Each row has a name. Each question is about the rows just above it.

<85>: [ 86  86  86 102 107 116  86]
<125>: [123 127 148 148 106 104 210]
<44>: [132 126 103 143 111 163 177]
<142>: [110 142 143 174 114  97 154]
<100>: [119 183 182 128 135 127 121]
Which value appears more than once in <85>? | [86]
The value that <125> holds more than once: | [148]

<200>: [158 122 109 144  77]
<142>: [ 84  46 182  78  84]
<100>: [144  91 126 126  89]
<18>: [107 106 153 107 107]
The value that <18> holds more than once: | [107]
The value that <142> holds more than once: | [84]
The value that <100> holds more than once: | [126]

<157>: [122 173 168 137 120 123 110 120]
<142>: [130 209 186 149 126 131 186 122]
<100>: [135 136 128 134 109 131  95 139]
<125>: [129  99 123 125 129 131  99 123]
<74>: [134 196 117 122 139 147 147 151]
The value that <74> holds more than once: | [147]
Which value appears more than once in <142>? | [186]
Which value appears more than once in <157>? | [120]

<200>: [129 135 135 140 134 121 136 114 142 126 141 132 137 141 133 134 123 113
 128 126 125 126 135 135 118 120 113 130 120 129 121 133 119 131 110 131
 134 123 121 135 137 121 124 123]
<134>: [104 112 101 112 129 124 162 128 137 117 136 125 166 136 130 150 101 109
 121 140 125 112 119 158  86 105  95 167  95 115 131 147 150 145  94 151
 135 117 118 113 146 107 117  85]
<55>: [104 112 101 112 129 124 162 128 137 117 136 125 166 136 130 150 101 109
 121 140 125 112 119 158  86 105  95 167  95 115 131 147 150 145  94 151
 135 117 118 113 146 107 117 110]
<100>: [114 124 106 128 123 119 158 113 134 119 149 128 145 140 132 143 108 111
 114 150 136 117 124 159 101 117 111 155 111 120 136 145 130 117  99 144
 123 113 119 129 138 122 124 115]
<18>: [128 149 112 138 146  98 154  88 159 114 168 121 155 175 133 161 102  80
 123 157 135 128 139 152 107 110  85 136  99 126 119 145 112 119  75 138
 130 115 113 145 157 112 131 108]
<85>: [110 118 104 118 126 121 161 118 135 118 144 125 159 141 130 149 100 108
 117 147 133 115 119 162  91 108 102 160  99 117 138 148 143 133  93 153
 132 113 119 121 144 113 121 109]
<157>: [123 123 111 111 100 123 182 107 111 106 145 115 115 119 121 127  95 126
 123 148 140 124  98 168  94 128 132 194 113 120 123 136 136  83 128 141
  94 102 106 130 105 142 108 110]
Where do [104 112 101 112 129 124 162 128 137 117 136 125 166 136 130 150 101 109
 121 140 125 112 119 158  86 105  95 167  95 115 131 147 150 145  94 151
 135 117 118 113 146 107 117 110] appear? | <55>
The row with [104 112 101 112 129 124 162 128 137 117 136 125 166 136 130 150 101 109
 121 140 125 112 119 158  86 105  95 167  95 115 131 147 150 145  94 151
 135 117 118 113 146 107 117  85] is | <134>
The row with [129 135 135 140 134 121 136 114 142 126 141 132 137 141 133 134 123 113
 128 126 125 126 135 135 118 120 113 130 120 129 121 133 119 131 110 131
 134 123 121 135 137 121 124 123] is | <200>

<55>: [157 137 133 146 142  66 120 141 154 118 142 145 132 157 110 119 131 112
 114 119 113 133]
<18>: [157 137 144 146 142  66 120 141 154 118 142 123 146  49 145 119 153 147
 140 117 141 154]
<125>: [157 137 144 146 142 150 120 141 154 118 142 131 144  81 145 124 150 146
 140 123 142 153]
<85>: [124 121 121 126 124 110 116 134 127 110 124 112 125 108 137 133 125 138
 134 126 135 124]
Whose row is [157 137 133 146 142  66 120 141 154 118 142 145 132 157 110 119 131 112
 114 119 113 133]? | <55>
Where do [124 121 121 126 124 110 116 134 127 110 124 112 125 108 137 133 125 138
 134 126 135 124] appear? | <85>
Which row holds [157 137 144 146 142 150 120 141 154 118 142 131 144  81 145 124 150 146
 140 123 142 153]? | <125>

